Below is a small trained network, with its code and all its weights. Each question gives an input and a class and asks what happens when units are switched off, that is, made to give their printed mean instead of their output.

import numpy as np


def w(rows, s, z=0):
    codes = np.array(rows[::2]) - 128.0
    scale = np.full(codes.shape[1], s)
    scale[-1] = z or s
    return codes * scale


def f(y):
    return np.maximum(y, 0)


def log_softmax(a):
    a = a - a.max(-1, keepdims=True)
    return a - np.log(np.exp(a).sum(-1, keepdims=True))


def net(x, mask):
    res = np.array(x, float).reshape(1, 6) / 4 @ E
    y = f(res @ A[0][:, :-1].T + A[0][:, -1])
    res = res + np.where(mask, y, B[0][:, -1]) @ B[0][:, :-1]
    return log_softmax(res[-1] @ U[:, :-1].T + U[:, -1])


A, B = {}, {}
E = w([
[106,64,86,166,81,122,57],'x0',
[83,197,33,107,138,160,109],'x1',
[113,108,55,117,136,149,108],'x2',
[40,132,141,126,44,56,179],'x3',
[152,255,142,217,138,114,68],'x4',
[61,191,186,26,128,69,51],'x5',
],0.0087)
A[0] = w([
[165,75,93,110,194,169,99,252],'n1',
[121,167,148,44,120,153,98,99],'n2',
[180,121,93,187,155,96,164,117],'n3',
[152,85,202,156,146,117,185,211],'n4',
[130,93,103,160,123,129,43,162],'n5',
[98,163,80,245,171,114,106,233],'n6',
[27,129,122,98,89,74,81,188],'n7',
],0.011,0.0036)
B[0] = w([
[73,67,24,78,127,177,167,240],'n1',
[105,56,91,94,112,189,32,189],'n2',
[142,101,163,179,50,157,162,214],'n3',
[56,254,27,90,124,187,160,254],'n4',
[157,109,117,117,85,153,57,192],'n5',
[176,107,139,169,97,163,53,245],'n6',
[63,85,255,145,67,223,193,244],'n7',
],0.0083,0.0094)
U = w([
[223,157,125,100,171,163,135,177],'0',
[209,121,190,75,94,2,147,13],'1',
[61,118,142,185,126,188,223,254],'2',
[88,135,177,206,152,126,128,39],'3',
[115,109,250,97,104,98,184,38],'4',
[184,99,113,171,97,147,41,217],'5',
[13,165,229,67,79,111,71,72],'6',
[134,51,17,119,177,170,123,76],'7',
],0.0099,0.004)

Each question gives the input, the list of numbers given to net, and the class t.
The units are the neurons (one row each of A and B). Each row of codes is followed by its name. A weight is (code - 128) times the scale printed after its matrix; where a second scale follows, it is the last column's (A, B and U).
mask holds one flag per neuron, in row order. A switched-off neuron (its flag False) gives its mean, the last column of its row in B, instead of its output. The means were averaged over made-up inputs and are rounded, as every weight is.
A unit's drop is (log p(t) with every unit on - log p(t) with that unit switched off) / (log p(t) with every unit on - log p(t) with every unit switched off).
The circuit of an input: a set's keep is (log p(t) with only the set's units on - log p(t) with every unit switched off) / (log p(t) with every unit on - log p(t) with every unit switched off). Starting from all 7 units, units are removed one at a time, each time the one whose removal leaves the highest keep (on an exact tie, the one counted first), for as long as the keep stays at least 0.8.
circuit, biggest first: the units of the circuit, biggest drop first
k most important neurons: the k neurons with the biggest drops, biggest first
drop when u is switched off: that unit's drop, to one decimal
input [-5,-4,0,2,7,-3], class 0: circuit, biggest first => (n7)
input [-8,-1,-1,-4,-2,4], class 7: circuit, biggest first => (n7 n2)
input [-3,-4,7,-3,2,1], class 7: circuit, biggest first => (n7 n1)
input [0,1,-7,-7,-3,1], class 7: circuit, biggest first => (n7 n1)
input [-1,6,-4,-8,-4,7], class 7: 2 most important neurons => (n1 n2)
input [2,1,-5,1,2,-4], class 5: 2 most important neurons => (n7 n6)
input [-4,0,2,-3,6,-5], class 5: 2 most important neurons => (n6 n7)
input [-4,6,0,1,-4,-3], class 7: 3 most important neurons => (n7 n3 n4)
input [1,7,0,-2,3,-3], class 5: 2 most important neurons => (n6 n4)
input [-3,4,2,-1,0,0], class 7: 2 most important neurons => (n7 n3)
input [-8,6,-5,-5,-5,-6], class 7: 2 most important neurons => (n7 n1)
input [-7,8,2,-8,7,-1], class 5: 2 most important neurons => (n6 n4)
input [-1,7,-1,-1,4,0], class 5: drop when n4 is switched off => 0.1
input [1,8,8,-5,7,-5], class 5: circuit, biggest first => (n6)
input [-5,-2,7,-5,3,6], class 7: drop when n7 is switched off => 0.3
input [-7,7,8,5,6,-6], class 5: drop when n7 is switched off => 0.1
